Here is a tiny trained network, its code and every weight. The questions are about switching its units off for an input and a target symbol, where a switched-off unit gives its printed mean instead of its output.

import numpy as np


def w(rows, s, z=0):
    codes = np.array(rows[::2]) - 128.0
    scale = np.full(codes.shape[1], s)
    scale[-1] = z or s
    return codes * scale


def f(y):
    return np.maximum(y, 0)


def softmax(a):
    e = np.exp(a - a.max(-1, keepdims=True))
    return e / e.sum(-1, keepdims=True)


def log_softmax(a):
    a = a - a.max(-1, keepdims=True)
    return a - np.log(np.exp(a).sum(-1, keepdims=True))


def net(x, mask):
    ids = ['ΘΛΠΦαγεζημ'.index(c) for c in x.split()]
    T = len(ids)
    res = E[ids] + P[:T]
    r = res
    for j in range(3):
        rows = slice(3 * j, 3 * j + 3)
        q, k, v = (r @ M[0][rows].T for M in (Q, K, V))
        z = softmax(np.where(np.tri(T) > 0, q @ k.T / 3**0.5, -1e9)) @ v
        o = O[0][rows]
        res = res + np.where(mask[j], z, o[:, -1]) @ o[:, :-1]
    y = f(res @ A[0][:, :-1].T + A[0][:, -1])
    res = res + np.where(mask[3:7], y, B[0][:, -1]) @ B[0][:, :-1]
    return log_softmax(res[-1] @ U[:, :-1].T + U[:, -1])


Q, K, V, O, A, B = {}, {}, {}, {}, {}, {}
E = w([
[158,128,199,170,204,162],'Θ',
[172,169,177,209,105,120],'Λ',
[134,175,74,86,143,199],'Π',
[208,176,183,115,166,82],'Φ',
[242,55,6,90,64,57],'α',
[158,128,47,21,73,74],'γ',
[210,159,175,145,46,83],'ε',
[237,90,19,67,189,99],'ζ',
[135,139,96,158,234,88],'η',
[81,148,58,184,133,149],'μ',
],0.017)
P = w([
[242,212,60,254,94,108],'0',
[143,181,98,195,115,89],'1',
[122,167,115,168,126,77],'2',
[117,152,114,148,142,78],'3',
[111,134,117,126,165,78],'4',
[91,116,130,113,177,65],'5',
[118,114,101,96,181,91],'6',
[88,84,107,91,201,81],'7',
],0.0078)
Q[0] = w([
[129,168,103,188,182,71],'H0',
[229,115,191,87,106,179],'H0',
[119,41,149,122,138,48],'H0',
[246,190,86,97,58,172],'H1',
[137,169,112,132,255,186],'H1',
[70,174,75,114,119,137],'H1',
[231,88,101,206,150,95],'H2',
[113,72,66,63,69,119],'H2',
[143,123,151,162,85,215],'H2',
],0.0099)
K[0] = w([
[66,111,101,153,116,108],'H0',
[151,184,157,159,104,132],'H0',
[146,202,84,64,101,166],'H0',
[171,52,164,63,88,80],'H1',
[113,103,137,132,183,73],'H1',
[94,117,141,161,115,80],'H1',
[178,11,173,86,207,111],'H2',
[132,145,12,60,84,101],'H2',
[196,150,73,160,155,105],'H2',
],0.011)
V[0] = w([
[95,27,145,107,179,145],'H0',
[80,97,108,73,88,76],'H0',
[220,225,219,94,144,126],'H0',
[210,183,123,94,161,131],'H1',
[197,206,103,141,99,161],'H1',
[79,76,181,146,136,64],'H1',
[102,152,171,118,145,161],'H2',
[140,154,134,73,112,91],'H2',
[67,187,141,85,108,255],'H2',
],0.0095)
O[0] = w([
[175,103,145,144,115,153,12],'H0',
[201,200,104,33,95,164,45],'H0',
[114,125,164,97,145,97,202],'H0',
[31,111,141,134,201,88,254],'H1',
[33,76,224,161,123,119,229],'H1',
[254,154,172,131,119,178,59],'H1',
[116,185,144,162,166,145,80],'H2',
[165,152,114,80,136,109,133],'H2',
[165,152,165,82,157,212,12],'H2',
],0.008,0.0077)
A[0] = w([
[197,34,139,253,149,1,2],'N0',
[186,91,154,188,28,82,127],'N1',
[115,195,142,222,134,113,121],'N2',
[125,183,210,218,137,180,89],'N3',
],0.0074,0.0034)
B[0] = w([
[126,172,108,91,172,193,251],'N0',
[4,181,97,88,62,124,147],'N1',
[174,177,82,155,99,69,181],'N2',
[182,70,116,111,152,57,157],'N3',
],0.011,0.017)
U = w([
[153,110,61,207,65,132,130],'Θ',
[78,68,156,147,113,144,200],'Λ',
[176,254,88,109,152,172,49],'Π',
[123,106,136,50,187,166,102],'Φ',
[177,67,148,163,150,63,118],'α',
[131,177,160,64,156,103,204],'γ',
[123,167,89,80,89,152,2],'ε',
[114,232,191,80,84,117,79],'ζ',
[118,148,95,148,125,42,180],'η',
[168,103,152,71,78,49,123],'μ',
],0.0084,0.006)

Each question gives the input, a string of symbols that net reads in full, and the target symbol t.
The units are the heads (3 rows each of Q, K, V and O) and the neurons (one row each of A and B). Each row of codes is followed by its name. A weight is (code - 128) times the scale printed after its matrix; where a second scale follows, it is the last column's (O, A, B and U).
mask holds one flag per unit, heads first, then neurons. A switched-off unit (its flag False) gives its mean, the last column of its rows in O or B, instead of its output. The means were averaged over made-up inputs and are rounded, as every weight is.
A unit's drop is (log p(t) with every unit on - log p(t) with that unit switched off) / (log p(t) with every unit on - log p(t) with every unit switched off).
The circuit of an input: a set's keep is (log p(t) with only the set's units on - log p(t) with every unit switched off) / (log p(t) with every unit on - log p(t) with every unit switched off). Starting from all 7 units, units are removed one at a time, each time the one whose removal leaves the highest keep (on an exact tie, the one counted first), for as long as the keep stays at least 0.8.
circuit, biggest first: the units of the circuit, biggest drop first
most important unit: the unit with the biggest drop
k most important neurons: the k neurons with the biggest drops, biggest first
which heads matter: for each layer, one digit per head in row order, 1 if its drop is at least 0.15 and else 0, layers parted by /
drop of u: that unit's drop, to one decimal
input α γ Π μ Θ, target α: 3 most important neurons	N0; N3; N1
input Λ Λ Π, target Λ: which heads matter	010
input ζ μ Θ ε Θ Π Λ η, target Π: which heads matter	010
input Π Π ζ, target Φ: circuit, biggest first	N0; N2
input η η γ Π α, target ε: most important unit	N0
input Θ Φ η η Θ Φ ζ, target Φ: circuit, biggest first	N0; N2; H0
input α Φ η, target Π: circuit, biggest first	H1; N0; N3
input Θ η Θ Π Λ α Θ μ, target Θ: circuit, biggest first	N0; H0; H1
input Φ ε ζ ζ γ, target μ: which heads matter	101
input η Θ η ε, target ζ: circuit, biggest first	N1; H1
input Φ Φ α ε, target ζ: circuit, biggest first	N1; N3
input Λ Π η Θ μ, target Θ: circuit, biggest first	H0; H1; N0
input Θ ζ Φ Π, target Λ: 3 most important neurons	N0; N2; N3
input μ η Θ, target α: 2 most important neurons	N3; N1
input Θ Θ Θ ε η γ γ α, target ε: most important neuron	N1
input Θ Θ Π Λ Π η γ, target μ: drop of H0	0.2
